Below are the code and all the weights of a small trained network. Each question names an input and a class and asks about switching units off, where a switched-off unit gives its printed mean instead of its output.

import numpy as np


def w(rows, s, z=0):
    codes = np.array(rows[::2]) - 128.0
    scale = np.full(codes.shape[1], s)
    scale[-1] = z or s
    return codes * scale


def norm(h):
    return h / np.sqrt((h * h).mean(-1, keepdims=True) + 1e-5)


def f(y):
    return np.maximum(y, 0)


def log_softmax(a):
    a = a - a.max(-1, keepdims=True)
    return a - np.log(np.exp(a).sum(-1, keepdims=True))


def net(x, mask):
    res = np.array(x, float).reshape(1, 8) / 4 @ E
    u = 0
    for l in range(3):
        y = f(norm(res) @ A[l][:, :-1].T + A[l][:, -1])
        res = res + np.where(mask[u : u + 4], y, B[l][:, -1]) @ B[l][:, :-1]
        u += 4
    return log_softmax(norm(res)[-1] @ U[:, :-1].T + U[:, -1])


A, B = {}, {}
E = w([
[129,129,128],'x0',
[64,123,2],'x1',
[126,128,126],'x2',
[128,135,127],'x3',
[18,217,152],'x4',
[129,132,128],'x5',
[138,175,96],'x6',
[126,123,129],'x7',
],0.0043)
A[0] = w([
[55,196,160,210],'L0N1',
[95,152,254,143],'L0N2',
[62,48,102,6],'L0N3',
[97,188,242,57],'L0N4',
],0.0063,0.0021)
B[0] = w([
[95,111,209,255],'L0N1',
[123,93,145,232],'L0N2',
[106,85,108,161],'L0N3',
[108,1,135,212],'L0N4',
],0.0082,0.0035)
A[1] = w([
[159,217,188,174],'L1N1',
[106,83,186,255],'L1N2',
[193,4,168,151],'L1N3',
[41,84,128,164],'L1N4',
],0.0045,0.0031)
B[1] = w([
[111,199,2,145],'L1N1',
[119,169,152,255],'L1N2',
[148,208,79,239],'L1N3',
[146,176,113,210],'L1N4',
],0.0074,0.0045)
A[2] = w([
[222,132,158,68],'L2N1',
[185,136,16,150],'L2N2',
[100,199,139,1],'L2N3',
[254,122,176,126],'L2N4',
],0.0077,0.0018)
B[2] = w([
[83,167,73,193],'L2N1',
[178,29,185,255],'L2N2',
[135,144,33,164],'L2N3',
[100,254,50,227],'L2N4',
],0.0064,0.0043)
U = w([
[116,226,73,252],'0',
[111,80,255,120],'1',
[202,42,81,103],'2',
[39,157,145,51],'3',
[228,171,102,124],'4',
[94,148,231,80],'5',
[207,18,98,76],'6',
],0.0086,0.0027)

Each question gives the input, the list of numbers given to net, and the class t.
The units are the neurons (one row each of A and B). Each row of codes is followed by its name. A weight is (code - 128) times the scale printed after its matrix; where a second scale follows, it is the last column's (A, B and U).
mask holds one flag per neuron, layer by layer. A switched-off neuron (its flag False) gives its mean, the last column of its row in B, instead of its output. The means were averaged over made-up inputs and are rounded, as every weight is.
A unit's drop is (log p(t) with every unit on - log p(t) with that unit switched off) / (log p(t) with every unit on - log p(t) with every unit switched off).
The circuit of an input: a set's keep is (log p(t) with only the set's units on - log p(t) with every unit switched off) / (log p(t) with every unit on - log p(t) with every unit switched off). Starting from all 12 units, units are removed one at a time, each time the one whose removal leaves the highest keep (on an exact tie, the one counted first), for as long as the keep stays at least 0.8.
circuit, biggest first: the units of the circuit, biggest drop first
unit that matters most: the unit with the biggest drop
k most important neurons: the k neurons with the biggest drops, biggest first
k most important neurons of layer l: the k neurons of layer l with the biggest drops, biggest first
drop of u: that unit's drop, to one decimal
input [-2,6,-8,8,0,4,-4,-4], class 2: circuit, biggest first -> (L0N1; L2N4; L2N2)
input [3,1,8,-3,0,7,-5,-8], class 2: circuit, biggest first -> (L0N1; L2N4)
input [-8,6,-3,3,0,7,0,-3], class 2: 4 most important neurons -> (L2N4; L2N2; L0N1; L1N2)
input [2,-5,0,7,-8,3,-2,-5], class 0: unit that matters most -> L2N4
input [-5,-5,7,0,-7,8,-6,4], class 0: 2 most important neurons -> (L2N4; L2N1)
input [2,8,-7,-7,-3,6,8,-8], class 6: 3 most important neurons -> (L2N2; L2N4; L1N3)
input [3,-4,8,-4,0,5,-7,-3], class 0: 3 most important neurons -> (L1N3; L0N1; L2N4)
input [5,-1,-5,3,-8,6,-4,2], class 0: 2 most important neurons -> (L2N4; L2N1)
input [5,0,1,-1,8,8,-5,3], class 1: 3 most important neurons -> (L0N4; L2N4; L0N1)
input [-7,-2,4,-7,-5,4,-5,0], class 0: 2 most important neurons of layer 2 -> (L2N4; L2N1)
input [8,-2,6,-7,7,6,-3,-2], class 1: 2 most important neurons -> (L0N4; L2N4)
input [7,7,-4,-1,-2,8,6,2], class 6: 2 most important neurons -> (L2N2; L2N4)
input [-2,-8,3,2,-3,1,-8,-3], class 0: 2 most important neurons -> (L2N4; L1N3)
input [-3,2,-5,6,-2,4,1,5], class 6: unit that matters most -> L0N1
input [5,0,-4,8,-8,-2,-7,4], class 0: 3 most important neurons -> (L2N4; L2N1; L0N4)
input [2,-7,-7,-7,-3,6,-8,8], class 0: 2 most important neurons -> (L2N4; L1N3)
input [2,-1,-4,-2,1,-6,-1,4], class 1: drop of L0N4 -> 0.3
